In the rows, zero is written as 128.
Each row is followed by its class.
[113 138 112 169 104 138 104  89 133  83 109 147  89  89 150 131 153 166
 112  51 146 109 185 102 159 168 137  85 109 142 164 125 197 134 150  90
 159 120 181 133 149  79  80 123 111 138 167 154 114  94 144 166 143 180
 105 150  75 128 163 163 114 112 183 137 203 155 129 149 131 127 154 136
 110 101 134 138  94 110 212 149 139 136 147  88 143] => B
[125 125 138 118 133 125 140 130 136 102 130 110 127 117 130 119 129 153
 121  85 126 127 120 130 136 121 133 133  95 118 131 123 129 136 112 124
 126 119 154 125 137 108 104 135 120 104 133 143 122 117 144 166 109 138
 117 147 132 146 132 126 140 131 142 148 127 141 143 132 124 137 126 139
 115 143 151 147 115 154 118 114 112 139 137 122 148] => B
[139  89 122 122 175 131 166 164 121 130 135 105 126 132 115 128  90 115
 132 139 142 151 117 132 133 155 153 148 122  98 116 130 117 133 110 153
 131 115 135 134 162 113 120 114 108  82 146 141 134 115 132 139  96 112
 124 125 164 135 106 116 145 101 117 133  91 124 151 112 122 115 113 130
 116 139 126 174  96 155  82 103 107 150 123 161 155] => K
[119 133 141 135 133 130 134 117 130 105 113 126 110 103 140 123 141 150
 109  98 135 120 122 132 139 129 137 127 104 128 150 124 140 113 132 117
 134 124 160 131 144 111  98 123 133 128 142 152 119 117 144 159 126 156
 110 152 126 145 136 130 134 126 150 144 146 148 124 142 120 146 116 129
 107 126 141 160 134 128 144 114 120 144 137 104 145] => B
[122 141 108 110 122 115 128 113 148 123 128 116 146 146 120 136 137 129
 133 129 125 117 114 128 125 107 114 138 135 133 135 139 116 149 123 128
 114 119 112 120 118 138 135 148 116 148 104 114 124 132 116 114 116 110
 130 120 130 129 120 119 101 162 123 120  99 114 117 123 129 148 133 129
 133 139 133 117 155 144 101 143 120  93 128 128 111] => K
[133  98 139  81 181 114 167 167 123 106 134  91 142 143 108 138  95 132
 135 157 127 143  85 140 117  98 150 169 100 105 110 122  80 125  89 152
 110 119 136 124 110 123 122 129 117  85 102 145 134 119 154 136  96 111
 120 143 185 158 117 101 147 139 115 127  76 131 124 110 128 159 100 128
 101 165 146 169 129 170  41  88  95 161 121 136 151] => K
[130 126 115 123 124 121 137 130 138 105 120 126 121 117 130 184 129 144
 121 104 131 125 138 121 128 121 133 125 118 128 124 131 142 130 109 119
 125 119 154 114 125 118 117 120 118 136 124 134 122 114 141 143 121 145
 126 138 119 141 140 144 126 130 135 128 149 141 116 133 132 129 135 139
 120 142 142 113  92 135 140 125 125 127 127 114 135] => B
[135 105 162  69 192 111 149 146 125 133 133  98 158 162 105 129  87 112
 127 160 133 137  58 133 121 102 151 166 107 111 126 129  64 116 117 157
 111 124 106 128 105 146 140 147 140 100  59 135 140 137 144 120 104 104
 136 121 207 172  99  84 150 137  97 128  39 116 135 107 121 151  90 120
 107 154 131 176 174 158  29  90  89 134 125 150 142] => K
[107  90 126 132 157 121 120 108 115 101 133 115 105 104 113 127 110 147
 127  59 169 133 125 124 168 180 158 119  71 124 158 141 164 153 144 111
 162 120 148 134 150  81  89 124 103  96 153 139 116  83 118 158  99 141
 106 116 142 139 111 120 111  93 162 144  92 140 154 112 108 135 129 122
 120 113 139 200 104 151 114 125 108 116 154 121 150] => K
[152 114 182  87 198 157 177 186 114 144 117  76 140 148 135 106 107 114
 111 181 109 152  70 172 121  93 160 188  88  84 120  91  80 104 111 171
 120 130 123 142 160 152 111  89 137  61 136 153 138 142 140 152 118 103
 120 150 166 165  97  79 216 121 119 136  70 149 139 106 121 163  57 114
 113 140 122 211 152 153  15  57 111 181 112 153 183] => K
[140 122 173  81 169 130 158 155 135 139 128  87 156 167 118 127  58 102
 124 167 112 139  57 152 110  71 135 178 106 102 124 122  56 109 110 161
 113 125 100 125 118 167 140 129 136 107  97 130 137 144 142 117 119 101
 132 152 177 155 107  78 170 147 100 122  51 124 123 114 121 168  77 116
 117 153 127 188 180 165  27  88 114 138 117 143 143] => K
[140  80   4  94 116  76 142 163 128  68 139 165 122 124  96 180  91 177
 178  64 141 116 177  66 119 128 126 104 159 125  62 135 152 166  61  91
  65 116 203  90  48  56 136 186  81 148  57 140 111  89 154 125  89 150
 141 140 175 120 171 186  56 147 119 106 181 109  94 129 166  84 215 167
 119 175 185  36   8 161 177 153 103 147 121 125 115] => B
[113  92 130 110 181 123 155 148 119  97 126  88 117 121 115 119 104 151
 124 103 144 144 107 138 140 136 160 158  70  94 126 124 122 141 101 132
 138 114 158 129 141  93  88 120 107  81 128 164 111  97 153 157  94 125
 109 135 170 157 121 111 143 108 144 143  85 136 132 112 122 142 116 127
  91 143 145 199 103 174  62  95  94 147 135 130 164] => K
[149 104 162  63 199 125 185 201 122 115 106  65 137 155 118 117  96 130
 127 162 116 146  65 159 111  72 157 203  76  80 109 109  50 113  75 162
  81 117 138 138 134 138 111 112 128  72 107 150 134 131 165 149  91 102
 113 161 185 182 107  85 201 147 107 133  58 157 115 114 131 165  76 121
 101 175 154 211 143 184   4  55  94 182 108 152 174] => K
[114 116  89 127 117 112 123 110 138 112 128 127 131 129 125 144 134 147
 158  98 152 118 134 112 137 129 117 114 116 140 123 141 145 158 123 118
 131 117 141 115 112 110 128 161 113 147 117 120 127 112 120 124 110 127
 128 113 126 120 132 134  94 145 138 129 130 112 115 129 131 127 153 138
 129 142 146 108 113 144 131 168 119  91 139 128 118] => B
